(in the rows, 128 means zero)
Each row of numbers stands for one thing and depends on some of the facts below. Use the named rows to name the rest.

Some things and their rows:
[133 121 103 136 111 101 125 163 168 144 149 100  69 140 168 134 115 141
  92 121 122  90  98 162 120 106 128 180 158 150 131 108 102 148 124 150
 159 110 144 182 135 122 122 163]: briza
[117 126 139 115  96 121 143 129  85 115 122 113 139 121 123 139 150 118
 144 142 139 140 152 125 120 135 121 143 127 186 146 129 117 137 128 146
 118 105 104  85 147 142 128  95]: suskol
[126 122 136 141 103 121 151 151  74 132 155  71 140 113 127 127 125 124
 102 156 126 127 151 144 104 120 145 178 118 181 149 118  97 138 145 165
 124 125 123  84 142 135 137 102]: klofle
[147 103 118 107  35 132 194 195 138  85  98 140  97  44 153 157 140 153
 156 124 114 183 137  88 106  95 145 131  86 141 167  48 102 151 109  89
 151 109  49  85 101 134  97 135]: truskim
[125 106 131  91  98  96 140 115  79 148 117 119 132 128 144 142 139 116
 129 149 141 123 154 121 142 164 136 146 121 190 133 129 120 157 104 160
 120  96 106 109 201 157 130  93]: mani
[129 124 141 136 114 112 143 145  83 137 160  76 136 114 126 121 131 118
  99 157 136 125 134 149 109 136 145 175 122 179 137 127 103 130 144 164
 127 132 128 106 159 134 132 107]: braseple
[ 95 128  85 137 121 145  67  98 122 100 117 149  64 140 163 133 131  85
 178  99 149  98  83 127 152 101 123 149 159 156 116 101 152 109  82 161
 159  89 138 196 147  75 120 180]: goder
[125 133 134 163 134 130 144 163 131 112 153  96 122 131 137 158 151 127
  67 166 159 124 168 124 113 121 171 191 109  95 118  78 157 113 112 134
 157 162 139 137 180 174  90 150]: nistor
[106 123  95 121 104  98  97 134 164 133 139 139  75 158 175 149 129 143
 126  99 134  95 135 139 129 120  86 170 182 156 143 134 116 145 106 142
 142  89 121 174 140 141 122 156]: gregron
[122 132 121 144 120 131 121 138  96 153 159  88 131 122 119 135 124 117
  89 163 142 121 125 154 101 138 135 167 117 180 115 132 111 137 157 145
 128 137 134 109 175 136 127 118]: rimen
[ 83 136 107 120 124  87 128 114 180 127 145 158  76 121 169 136 158 115
 136  87 113 112 152 159 128 113 105 129 160 133 128 155  95 174 126 120
 181  72 150 182 121 133 108 145]: ponur
[108 128 134 135 122 121 125 141 137  97 127 136 118 150 139 174 174 122
 107 150 172 132 187 108 127 137 139 170 125 100 127  96 174 107  94 115
 148 138 115 129 181 187  81 135]: podezam
[114 126 121 115 110 121 106 119 106 136 124 125 125 140 113 146 148 111
 132 149 154 128 136 138 114 152 103 148 133 183 124 147 129 123 138 122
 123 116 111 101 171 144 112  99]: lizuren
[101 138 128 131  70 152 166 152 108  78 103 116 128 130 146 174 141 151
 150 119 126 142 188 101 124  75 131 153 135 143 174  73 113 155  93 143
 116  88  97  81  97 153 127 125]: megrum
[108 115  94 113 102  89 101 135 169 130 132 137  69 165 171 153 133 141
 126  99 132  92 137 144 131 122  90 172 181 155 149 133 112 140 107 134
 147  84 123 171 137 142 115 144]: klibru
[110 147 128 126  60 135 164 152 117  83  91 119 123 161 118 182 139 163
 159 118 141 140 163 108 120  62 138 175 137 131 173  70 105 145  90 130
 109 103  93  65  80 141  99  96]: natom
[104 135 134 139 125 123 125 139 135  96 133 136 121 148 141 177 172 127
 104 147 171 134 188 107 127 134 139 171 126 101 124  98 171 112  95 120
 148 138 119 133 185 189  85 136]: rabre
[133 123 122 142 120 124 128 143 100 153 152  81 121 119 114 127 129 109
  89 169 135 116 122 158 100 141 137 164 112 178 119 128 117 131 161 143
 138 134 134 107 169 131 122 112]: plufin
[ 88 142 101  87  83 147 112 110  88 159 156 166 164  97 148 176 112 160
 119 131 166 179 124  94 120 160 116 152 104 197  85 153  92 191 115 126
  93 125  85 126 251 175 137 140]: radis

How the things are related:
bazel	stavafol	noplol; bebek	stavafol	fogrek; biplal	stavafol	nuguk
bobrar	stavafol	klogol; bradriba	stavafol	ditru; braseple	stavafol	laton
bridrek	stavafol	flotras; brina	stavafol	klosko; bristagrul	stavafol	drikises
britre	stavafol	lamom; britru	stavafol	drepudrir; briza	stavafol	lafor
brope	stavafol	poskek; bupli	stavafol	subrol; dagren	stavafol	nulon
defes	stavafol	bazel; detres	stavafol	potos; ditru	stavafol	zusa
dodenin	stavafol	drogok; dokuris	stavafol	grumun; drodrin	stavafol	risem
dromas	stavafol	seme; fadreskem	stavafol	miflek; falugram	stavafol	gutotun
fedas	stavafol	brope; femas	stavafol	braseple; fesu	stavafol	gigrer
fito	stavafol	lagak; fivok	stavafol	goder; fizin	stavafol	mibrek
flastok	stavafol	fesu; flavi	stavafol	fedis; flestas	stavafol	grubok
flikem	stavafol	dodenin; flisegun	stavafol	tuda; flodro	stavafol	vetrek
fogrek	stavafol	kuvekul; gagras	stavafol	gregron; gigrer	stavafol	lubrik
goder	stavafol	tatrem; gozo	stavafol	bobrar; gratesti	stavafol	klenil
grilu	stavafol	radis; grudrim	stavafol	skomasal; gutotun	stavafol	flikem
keklan	stavafol	bridrek; kifluk	stavafol	drodros; klenil	stavafol	klifepe
klibru	stavafol	bupli; klimu	stavafol	bradriba; klodibrul	stavafol	mabru
klofle	stavafol	stabu; klustoba	stavafol	flestas; kuvekul	stavafol	britre
lagak	stavafol	brobo; lamom	stavafol	studril; laton	stavafol	pliba
linosuk	stavafol	klimu; lubrik	stavafol	grilu; mabru	stavafol	dagren
mani	stavafol	megrum; meral	stavafol	flisegun; mibrek	stavafol	fito
mopo	stavafol	mani; natiklon	stavafol	vivik; noplol	stavafol	klibru
nulon	stavafol	dromas; palun	stavafol	detres; plefluk	stavafol	natiklon
plegrak	stavafol	grudrim; plenek	stavafol	stuvem; plesa	stavafol	rimen
pludor	stavafol	sesu; plufin	stavafol	tadren; poskek	stavafol	soplemok
potos	stavafol	fizin; radis	stavafol	skistil; riplek	stavafol	stokla
risem	stavafol	flastok; robu	stavafol	toskar; rufum	stavafol	femas
sazimo	stavafol	plesa; seme	stavafol	fivok; sesu	stavafol	flebri
sipus	stavafol	rabre; skigrok	stavafol	drodrin; skistil	stavafol	fluplik
skomasal	stavafol	truskim; soplemok	stavafol	skavofles; stabu	stavafol	gagras
stifik	stavafol	falugram; stokla	stavafol	linosuk; stubribom	stavafol	klofle
stuvem	stavafol	fadreskem; sutur	stavafol	vinum; toskar	stavafol	sutur
tridavam	stavafol	fedas; troflom	stavafol	vobre; truskim	stavafol	skigrok
tuda	stavafol	palun; tufem	stavafol	plefluk; vetrek	stavafol	stustu
vikin	stavafol	stubribom; vinum	stavafol	stifik; vivik	stavafol	plegrak
vobre	stavafol	plubrul; votral	stavafol	britru; vuzik	stavafol	lobrol
zunok	stavafol	sodru; bebek	dena	gratesti; biplal	dena	kifluk
bofe	dena	zusa; brakluple	dena	zoplon; brana	dena	rufum
bridero	dena	kodru; brina	dena	bradriba; britru	dena	brina
brogrun	dena	fadreskem; brope	dena	klodibrul; defes	dena	setro
ditru	dena	tridavam; dosuzu	dena	klustoba; drepudrir	dena	lafor
drikises	dena	mestos; drobrin	dena	plesa; drogok	dena	sutis
dromas	dena	klosko; dunos	dena	ponur; fadreskem	dena	fluplik
fedas	dena	platre; fedis	dena	podezam; femas	dena	skiko
fesu	dena	megrum; fito	dena	graban; fivok	dena	britru
fizin	dena	flupar; flavi	dena	fustel; flibrum	dena	tigran
flotras	dena	vinum; flupar	dena	tragrel; fluplik	dena	pludor
fogrek	dena	plenek; fustel	dena	radis; goder	dena	klufik
grabak	dena	bridero; graban	dena	flibrum; gratesti	dena	tupon
gregron	dena	goder; grukim	dena	drobrin; grumun	dena	briza
gutotun	dena	nistor; kifluk	dena	flikem; klaflupi	dena	plibul
klegu	dena	vivik; klibru	dena	skigrok; klodibrul	dena	vasi
klogol	dena	sodru; klosko	dena	mitu; klufik	dena	drepudrir
klunan	dena	flastok; kodru	dena	latri; kugel	dena	keklan
kuni	dena	gigrer; lafor	dena	linosuk; lagak	dena	merem
latri	dena	statos; linosuk	dena	skistil; lizuren	dena	grukim
lobrol	dena	dosuzu; luklis	dena	gifitim; mabru	dena	lepelin
mani	dena	dromas; megrum	dena	mopo; merem	dena	dagren
mibrek	dena	mani; miflek	dena	fizin; mitu	dena	femas
mopa	dena	luklis; mopo	dena	vosos; natiklon	dena	mopa
natom	dena	stubribom; nobas	dena	fivok; nosedo	dena	plelani
nulon	dena	plufin; plapepul	dena	stesa; platre	dena	kuni
plefluk	dena	tinu; plegrak	dena	dunos; plenek	dena	fedis
plezena	dena	defes; pliba	dena	nobas; plubrul	dena	klaflupi
pludor	dena	bofe; plustur	dena	gozo; podezam	dena	nosedo
poklos	dena	brogrun; ponur	dena	vemom; poskek	dena	flaflosak
potos	dena	stokla; rabre	dena	sunus; radis	dena	lobrol
riplek	dena	stano; sadran	dena	bebek; sazimo	dena	poklos
seme	dena	natiklon; setro	dena	kugel; sipus	dena	stabu
sizar	dena	plegrak; skadrur	dena	fuplun; skavofles	dena	natom
skigrok	dena	trogon; skiko	dena	flavi; skistil	dena	fedas
sodru	dena	drikises; stabu	dena	miflek; stano	dena	flesir
statos	dena	biplal; stesa	dena	klibru; stokla	dena	skomasal
stubribom	dena	brana; stustu	dena	drodrin; sunus	dena	mabru
suskol	dena	plustur; sutis	dena	mibrek; tenisok	dena	flotras
teskal	dena	britre; tibun	dena	nulon; tigran	dena	votral
tinu	dena	studril; tobim	dena	poskek; tragrel	dena	klogol
trastes	dena	plezena; tridavam	dena	gutotun; troflom	dena	sizar
truskim	dena	breska; tuda	dena	skadrur; tupon	dena	tuda
vasi	dena	toskar; vemom	dena	grabak; vinum	dena	troflom
vivik	dena	brope; voplek	dena	tenisok; vosos	dena	lizuren
votral	dena	skavofles; zoplon	dena	trabri; zusa	dena	brakluple
bazel	zazopak	476; bebek	zazopak	507; biplal	zazopak	124
bobrar	zazopak	599; bofe	zazopak	702; bradriba	zazopak	507
brakluple	zazopak	156; brana	zazopak	124; braseple	zazopak	507
breska	zazopak	702; bridero	zazopak	702; bridrek	zazopak	156
brina	zazopak	156; bristagrul	zazopak	124; britre	zazopak	124
britru	zazopak	507; briza	zazopak	156; brobo	zazopak	124
brogrun	zazopak	507; brope	zazopak	507; bupli	zazopak	156
dagren	zazopak	702; defes	zazopak	507; detres	zazopak	124
ditru	zazopak	599; dodenin	zazopak	476; dokuris	zazopak	599
dosuzu	zazopak	156; drepudrir	zazopak	507; drikises	zazopak	702
drobrin	zazopak	156; drodrin	zazopak	156; drodros	zazopak	156
drogok	zazopak	507; dromas	zazopak	599; dunos	zazopak	156
fadreskem	zazopak	702; falugram	zazopak	124; fedas	zazopak	156
fedis	zazopak	156; femas	zazopak	124; fesu	zazopak	476
fito	zazopak	124; fivok	zazopak	599; fizin	zazopak	476
flaflosak	zazopak	507; flastok	zazopak	156; flavi	zazopak	702
flebri	zazopak	156; flesir	zazopak	156; flestas	zazopak	156
flibrum	zazopak	124; flikem	zazopak	507; flisegun	zazopak	507
flodro	zazopak	702; flotras	zazopak	702; flupar	zazopak	702
fluplik	zazopak	599; fogrek	zazopak	702; fuplun	zazopak	124
fustel	zazopak	476; gagras	zazopak	476; gifitim	zazopak	507
gigrer	zazopak	507; goder	zazopak	156; gozo	zazopak	599
grabak	zazopak	124; graban	zazopak	124; gratesti	zazopak	507
gregron	zazopak	156; grilu	zazopak	156; grubok	zazopak	156
grudrim	zazopak	156; grukim	zazopak	507; grumun	zazopak	476
gutotun	zazopak	507; keklan	zazopak	156; kifluk	zazopak	156
klaflupi	zazopak	702; klegu	zazopak	124; klenil	zazopak	507
klibru	zazopak	156; klifepe	zazopak	124; klimu	zazopak	124
klodibrul	zazopak	124; klofle	zazopak	124; klogol	zazopak	156
klosko	zazopak	476; klufik	zazopak	507; klunan	zazopak	156
klustoba	zazopak	507; kodru	zazopak	476; kugel	zazopak	156
kuni	zazopak	476; kuvekul	zazopak	476; lafor	zazopak	599
lagak	zazopak	476; lamom	zazopak	476; laton	zazopak	476
latri	zazopak	476; lepelin	zazopak	599; linosuk	zazopak	702
lizuren	zazopak	476; lobrol	zazopak	156; lubrik	zazopak	702
luklis	zazopak	476; mabru	zazopak	156; mani	zazopak	507
megrum	zazopak	599; meral	zazopak	156; merem	zazopak	476
mestos	zazopak	124; mibrek	zazopak	476; miflek	zazopak	124
mitu	zazopak	702; mopa	zazopak	156; mopo	zazopak	599
natiklon	zazopak	476; natom	zazopak	599; nistor	zazopak	702
nobas	zazopak	124; noplol	zazopak	124; nosedo	zazopak	702
nuguk	zazopak	476; nulon	zazopak	507; palun	zazopak	507
plapepul	zazopak	702; platre	zazopak	599; plefluk	zazopak	702
plegrak	zazopak	124; plelani	zazopak	702; plenek	zazopak	599
plesa	zazopak	156; plezena	zazopak	702; pliba	zazopak	507
plibul	zazopak	599; plubrul	zazopak	702; pludor	zazopak	507
plufin	zazopak	476; plustur	zazopak	156; podezam	zazopak	702
poklos	zazopak	702; ponur	zazopak	156; poskek	zazopak	156
potos	zazopak	507; rabre	zazopak	702; radis	zazopak	476
rimen	zazopak	476; riplek	zazopak	156; risem	zazopak	476
robu	zazopak	156; rufum	zazopak	476; sadran	zazopak	507
sazimo	zazopak	599; seme	zazopak	156; sesu	zazopak	599
setro	zazopak	702; sipus	zazopak	156; sizar	zazopak	124
skadrur	zazopak	156; skavofles	zazopak	124; skigrok	zazopak	507
skiko	zazopak	507; skistil	zazopak	124; skomasal	zazopak	507
sodru	zazopak	156; soplemok	zazopak	702; stabu	zazopak	507
stano	zazopak	702; statos	zazopak	507; stesa	zazopak	124
stifik	zazopak	599; stokla	zazopak	156; stubribom	zazopak	507
studril	zazopak	124; stustu	zazopak	599; stuvem	zazopak	702
subrol	zazopak	599; sunus	zazopak	599; suskol	zazopak	124
sutis	zazopak	507; sutur	zazopak	156; tadren	zazopak	124
tatrem	zazopak	156; tenisok	zazopak	124; teskal	zazopak	599
tibun	zazopak	124; tigran	zazopak	507; tinu	zazopak	124
tobim	zazopak	702; toskar	zazopak	476; trabri	zazopak	507
tragrel	zazopak	702; trastes	zazopak	702; tridavam	zazopak	156
troflom	zazopak	476; trogon	zazopak	156; truskim	zazopak	599
tuda	zazopak	156; tufem	zazopak	507; tupon	zazopak	599
vasi	zazopak	702; vemom	zazopak	124; vetrek	zazopak	476
vikin	zazopak	476; vinum	zazopak	507; vivik	zazopak	507
vobre	zazopak	156; voplek	zazopak	702; vosos	zazopak	156
votral	zazopak	476; vuzik	zazopak	476; zoplon	zazopak	702
zunok	zazopak	599; zusa	zazopak	599

Rows to name:
No name comes twice in this set of rows, the named rows included.
[143  88 134  96  80  75 184 149 124 117 116 145  98  21 127 105 181  83
 160 136 101 171 138 135 101 153 142  91  75 160 147 123 101 141 157  80
 189 107  79  86 120 114  82  82] -> plegrak
[175  74 133  86  74  70 157 164 124 127 101 130  86  64 127 113 165  98
 151 152 128 151 104 126 112 176 130 123  97 179 150 111 126 104 139  93
 163 123  61  96 147 118  81  84] -> vivik
[ 96 162 123 149 107 165 134 167 130 107 197 145 160  80 151 184 132 180
  68 141 183 200 133  91  94 117 158 199  94 103  79  94 117 146 110 114
 124 190 101 159 218 189  99 192] -> lubrik
[136 122 141 140 104 125 159 153  80 131 144  75 136 106 123 123 131 117
 110 160 127 131 135 144 107 122 152 164 111 180 140 110 102 138 146 161
 128 126 123  91 143 129 134 104] -> bristagrul
[148 101 131  86  68 100 149 159 116 123 131 151 117  48 133 130 151 130
 148 137 147 186  93 111 104 164 126 135  96 186 126 125 102 128 137  95
 139 140  55 113 171 131  94 113] -> skigrok
[122 106 109  94 101 109 123 108  90 170 111 125 123 133 141 154 128 115
 115 158 140 112 151 124 139 171 132 138 110 189 117 133 130 167 114 143
 128  96 111 107 225 162 125  99] -> fustel
[180  88 132 110  76  91 169 187 118 137 143 103 102  34 130 105 136 119
 111 162 126 165  74 135  93 156 159 150  77 178 129  98 100 121 158 108
 162 155  76 110 158 110  94 112] -> skomasal
[179  78  93 111  77  76 147 201 199 146 132 124  31  67 169 118 119 139
 103 126 113 121  52 151 104 128 137 156 118 147 133  83  99 132 140  94
 192 128  93 182 133  99  83 162] -> grudrim
[103 132 144 114 116 102 143 111  97 121 141 130 136 106 125 125 169 100
 143 132 134 144 162 139 122 146 125 131 125 171 132 157 109 144 136 138
 141 104 124 105 152 142 118  93] -> statos
[104 138 127 134  73 152 170 154 105  81 110 112 127 125 148 172 138 148
 143 122 123 141 189 104 124  71 136 154 130 143 173  72 111 158  95 146
 119  89 100  82 101 153 130 128] -> stustu
[123 135  91 116  79 127 126 178 178 142 180 149  90  71 179 149  97 187
  97 100 141 164  53 128  99 108 124 182 130 157  97 113  66 168 128 114
 143 143  98 201 166 126 118 202] -> flastok
[111 120 102 113 110  92 117 135 177 128 127 144  66 147 168 143 141 131
 129 101 125  97 128 150 131 119 101 151 167 149 138 131 110 150 112 131
 162  84 132 177 132 131 111 146] -> kifluk
[120 133 120 111  98 100 101 117 112 143 113 124 120 174  89 154 145 126
 139 146 168 123 117 146 110 141 110 173 138 171 126 144 119 116 137 114
 118 131 108  82 151 133  81  65] -> votral
[107 126 141 117 104 112 151 121  90 113 127 120 136 105 122 131 163 104
 148 138 127 141 168 136 117 134 126 129 121 175 146 138 109 144 135 138
 134  97 113  85 135 139 121  88] -> biplal

The same things again, as new rows of numbers:
Some things and their rows:
[110 114 125 109 163 106 134 143 114 112 129 140 128 114 139]: kuvekul
[112 105 125  98 156 105 138 143 110 105 120 139 127 107 146]: dodenin
[154 161 191 119 132 129  98 129 135 115 124 119 126 119 171]: sutur
[129 118  95 117 141 105 134 117 121 141 138 122 139 109 134]: poklos
[129 132 132 106 152  91 126 139 121 114 147 155 128  97 149]: trabri
[125 144 141 124 157 121 112 130 104 128 131 112 142 118 156]: fuplun
[128 119 104 113 139 107 128 122 116 146 132 134 141 113 132]: tobim
[119 121 119 123 132 110 123 130 103 139 110 120 124 124 145]: ditru
[134 118  87 118 143 103 143 112 126 133 142 108 138 105 138]: fadreskem
[121 127 117 129 139 127 116 120 105 150 118 101 137 130 140]: tibun
[127 119 104 114 139 107 128 122 115 147 133 135 141 112 132]: stano
[122 142 141 122 151 104 116 140 104 122 129 131 129 115 158]: bobrar
[127 143 142 122 154 121 114 130 105 126 128 111 144 119 156]: klofle
[125 106  92 109 136 106 109 132  97 136 155 136 135 125 130]: mitu
[122 192 150 181 138 151  50 138 143 140 159 139 110  92 164]: flastok
[129 129 135 100 148  91 127 141 120 112 140 161 129  97 151]: bradriba
[100  87  99 107 142 111 136 136 106 128 117 130 115 112 133]: grumun
[123 147 168 110 110 139 102 123 127 133 117 115 112 111 163]: sodru
[143 141 164 123 116 135  98 121 133 138 115 109 115 127 157]: klibru

Rows to name:
No name comes twice in this set of rows, the named rows included.
[127 116  98 116 138  95 140 123 130 130 140 129 121 106 136] -> brogrun
[134 144 136 113 159  93 123 140 127 122 147 161 136 114 138] -> klustoba
[161 173 195 126 140 130 100 128 147 119 121 121 134 133 160] -> meral
[111 170  72 117 158 107  69 139 108 176 105 110 103 118 114] -> truskim
[140 124 162 115 108 132  96 120 122 132 112 110 107 114 169] -> gregron
[136 148 130 116 163 102 124 130 123 131 146 145 153 114 137] -> flodro
[119 151 170 107 109 139 105 123 127 134 117 116 113 109 164] -> klogol
[145 108 109 123 130 109 131 140 112 155 119 131 146 103 119] -> bridero
[146 144 166 125 118 135  98 121 135 139 115 109 117 130 155] -> stokla
[136 131 160 117 111 135  97 123 124 133 117 108 108 115 165] -> fedis
[122 103 107 131 149 115 141 145 124 151 107 128 132 131 103] -> troflom
[111  82  96 100 138 111 137 137 105 120 113 129 121 127 129] -> mibrek

